X =
24,1,21,-10,17,7,-13,4,-16,23,20
7,16,7,29,-17,4,13,16,16,-10,-19
-9,-15,-21,-29,23,-1,0,-20,16,-10,-6
15,6,14,19,-11,-4,9,28,11,-3,-12
24,-15,28,-20,0,1,0,28,16,10,1
X[0][0] => 24
X[2][3] => -29
X[0][7] => 4
X[1][3] => 29
X[4][5] => 1
X[0][3] => -10
X[:, 5] => [7, 4, -1, -4, 1]
X[4][9] => 10
X[3][2] => 14
X[0][10] => 20
X[2][0] => -9
X[3][7] => 28
X[0][6] => -13
X[:, 0] => [24, 7, -9, 15, 24]
X[:, 3] => [-10, 29, -29, 19, -20]
X[1][0] => 7
X[:, 7] => [4, 16, -20, 28, 28]
X[:, 1] => [1, 16, -15, 6, -15]
X[4] => [24, -15, 28, -20, 0, 1, 0, 28, 16, 10, 1]

W =
array([[ -4.3,  10.7, -17.6,  -0.4,  10.3],
       [ 23.9,  -0.8,  -8.0,   2.6,  13.5],
       [ -6.9,  22.9,  17.4,  16.9,  14.4],
       [ -2.2,  -1.7,  17.4,  17.0,  -2.1]])
Indices start at 0.
row 0 col 0 => -4.3
row 3 col 3 => 17.0
row 1 col 1 => -0.8
row 1 col 3 => 2.6
row 2 col 3 => 16.9
row 1 col 0 => 23.9
row 2 col 4 => 14.4
row 0 col 1 => 10.7
row 0 col 4 => 10.3
row 3 col 0 => -2.2
row 0 col 3 => -0.4
row 2 col 0 => -6.9
row 3 col 1 => -1.7

M =
[[ 0.53  1.39 -0.17  4.73  3.69  1.06 -0.65  0.62  0.08  3.50  0.77  3.93]
 [-3.49  1.64 -1.42  0.21 -3.36  0.67 -1.59  4.68  1.12 -1.95  2.01 -2.93]
 [-0.82  1.19 -0.92  2.52  0.35  1.68  0.82 -1.00 -1.20  3.61  0.53  4.53]
 [ 0.81  5.33  1.38 -6.18  1.32 -3.21 -0.92  0.56 -1.55 -2.07  4.85 -3.46]
 [ 2.90  0.08 -0.75 -3.41 -2.47 -0.58  0.03  1.18 -5.96  2.06  3.46 -0.38]]
Indices start at 0.
(0, 0): 0.53
(0, 1): 1.39
(3, 10): 4.85
(4, 0): 2.90
(0, 5): 1.06
(2, 8): -1.20
(3, 2): 1.38
(4, 10): 3.46
(2, 5): 1.68
(0, 6): -0.65
(4, 7): 1.18
(0, 2): -0.17
(1, 0): -3.49
(4, 5): -0.58
(1, 4): -3.36
(2, 0): -0.82
(3, 8): -1.55
(4, 3): -3.41
(2, 7): -1.00
(4, 4): -2.47
(1, 1): 1.64
(2, 2): -0.92
(4, 6): 0.03
(4, 11): -0.38
(2, 10): 0.53
(2, 11): 4.53
(3, 0): 0.81
(2, 3): 2.52
(1, 8): 1.12
(1, 6): -1.59
(3, 5): -3.21

arr =
[[3 4 6 5 7 5 5]
 [3 3 9 4 7 3 5]
 [2 3 6 7 8 6 6]
 [5 5 0 4 2 5 3]
 [2 4 3 8 6 7 6]
 [2 3 7 7 8 6 7]]
arr[0, 0]	3
arr[2, 1]	3
arr[1, 0]	3
arr[4, 5]	7
arr[4, 6]	6
arr[0]	[3, 4, 6, 5, 7, 5, 5]
arr[1, 2]	9
arr[5]	[2, 3, 7, 7, 8, 6, 7]
arr[1, 5]	3
arr[:, 6]	[5, 5, 6, 3, 6, 7]
arr[2, 2]	6
arr[2, 5]	6
arr[3]	[5, 5, 0, 4, 2, 5, 3]
arr[2]	[2, 3, 6, 7, 8, 6, 6]
arr[3, 4]	2
arr[1, 3]	4

grid =
[[-3.62 -0.03  1.33  0.57  2.96  0.67  0.26  1.37  2.20 -1.88 -1.39 -1.88]
 [-2.55 -0.81  0.76 -0.58 -1.17  4.17 -1.59 -1.91  0.11  0.12  1.99  0.12]
 [-2.08  0.66 -0.29  1.15  2.26  3.58 -1.50 -1.43  2.65  0.20 -0.57  0.20]
 [ 0.64 -2.19 -1.02  1.26 -1.64  1.69 -1.96 -1.27 -3.18  1.74  1.24  1.74]
 [ 0.99 -0.81 -0.86  0.22 -1.88  1.69 -1.41 -1.67 -1.69  1.51  1.46  1.51]
 [ 1.23  0.07 -2.32  2.88  1.78  1.98 -2.15 -1.51  0.26  2.12 -1.24  2.12]
 [ 0.28 -1.01 -2.41  4.03  2.73  2.27 -2.70 -0.95 -0.49  2.05 -1.77  2.05]
 [-0.31  0.76  2.14 -3.58 -2.35 -1.95  2.39  0.89  0.41 -1.88  1.54 -1.88]
 [-2.44  0.37  0.03  0.92  1.78  3.58 -1.50 -1.27  2.20  0.05 -0.27  0.05]
 [ 1.11  1.84  0.19 -2.31 -2.00  0.82  0.54 -1.75  1.45  0.28  1.61  0.28]
 [-0.07  3.32  0.19 -1.39  1.31  0.96  0.81 -1.11  4.59 -0.49 -0.57 -0.49]
 [-0.54  0.66  1.57 -2.31 -1.29 -1.37  1.65  0.73  0.56 -1.41  0.86 -1.41]
 [ 3.36  1.84 -2.08  0.92  0.96 -1.22  0.07 -0.71  1.15  1.51 -1.39  1.51]
 [ 2.29 -0.91 -0.05 -0.70 -2.11 -3.26  1.09  1.21 -3.03  0.12  0.56  0.12]
 [ 2.53 -1.01 -0.21 -0.35 -1.64 -4.14  1.37  1.76 -3.18  0.05 -0.04  0.05]
 [-1.13 -3.47  0.84  0.45 -1.76 -0.64 -0.48  1.29 -4.38 -0.26  1.16 -0.26]]
grid[0,0] = -3.62
grid[4,-2] = 1.46
grid[4,-8] = -1.88
grid[-4] = [3.36, 1.84, -2.08, 0.92, 0.96, -1.22, 0.07, -0.71, 1.15, 1.51, -1.39, 1.51]
grid[-7] = [1.11, 1.84, 0.19, -2.31, -2.00, 0.82, 0.54, -1.75, 1.45, 0.28, 1.61, 0.28]
grid[:, -9] = [0.57, -0.58, 1.15, 1.26, 0.22, 2.88, 4.03, -3.58, 0.92, -2.31, -1.39, -2.31, 0.92, -0.70, -0.35, 0.45]
grid[:, -6] = [0.26, -1.59, -1.50, -1.96, -1.41, -2.15, -2.70, 2.39, -1.50, 0.54, 0.81, 1.65, 0.07, 1.09, 1.37, -0.48]
grid[15,0] = -1.13
grid[4,7] = -1.67
grid[13,-4] = -3.03
grid[15,9] = -0.26
grid[-9,-2] = 1.54
grid[:, -8] = [2.96, -1.17, 2.26, -1.64, -1.88, 1.78, 2.73, -2.35, 1.78, -2.00, 1.31, -1.29, 0.96, -2.11, -1.64, -1.76]
grid[-2,6] = 1.37
grid[:, -1] = [-1.88, 0.12, 0.20, 1.74, 1.51, 2.12, 2.05, -1.88, 0.05, 0.28, -0.49, -1.41, 1.51, 0.12, 0.05, -0.26]
grid[-5,-8] = -1.29
grid[-13,-5] = -1.27
grid[-1,6] = -0.48
grid[9,7] = -1.75
grid[-8,-11] = 0.37
grid[-16] = [-3.62, -0.03, 1.33, 0.57, 2.96, 0.67, 0.26, 1.37, 2.20, -1.88, -1.39, -1.88]
grid[-6,-12] = -0.07
grid[13,-2] = 0.56
grid[-11,-9] = 2.88
grid[11,8] = 0.56
grid[-3,-3] = 0.12
grid[:, 9] = [-1.88, 0.12, 0.20, 1.74, 1.51, 2.12, 2.05, -1.88, 0.05, 0.28, -0.49, -1.41, 1.51, 0.12, 0.05, -0.26]
grid[2,0] = -2.08
grid[8,3] = 0.92
grid[-4,-11] = 1.84
grid[9,-3] = 0.28
grid[7,9] = -1.88
grid[4] = [0.99, -0.81, -0.86, 0.22, -1.88, 1.69, -1.41, -1.67, -1.69, 1.51, 1.46, 1.51]
grid[3,5] = 1.69
grid[2,7] = -1.43
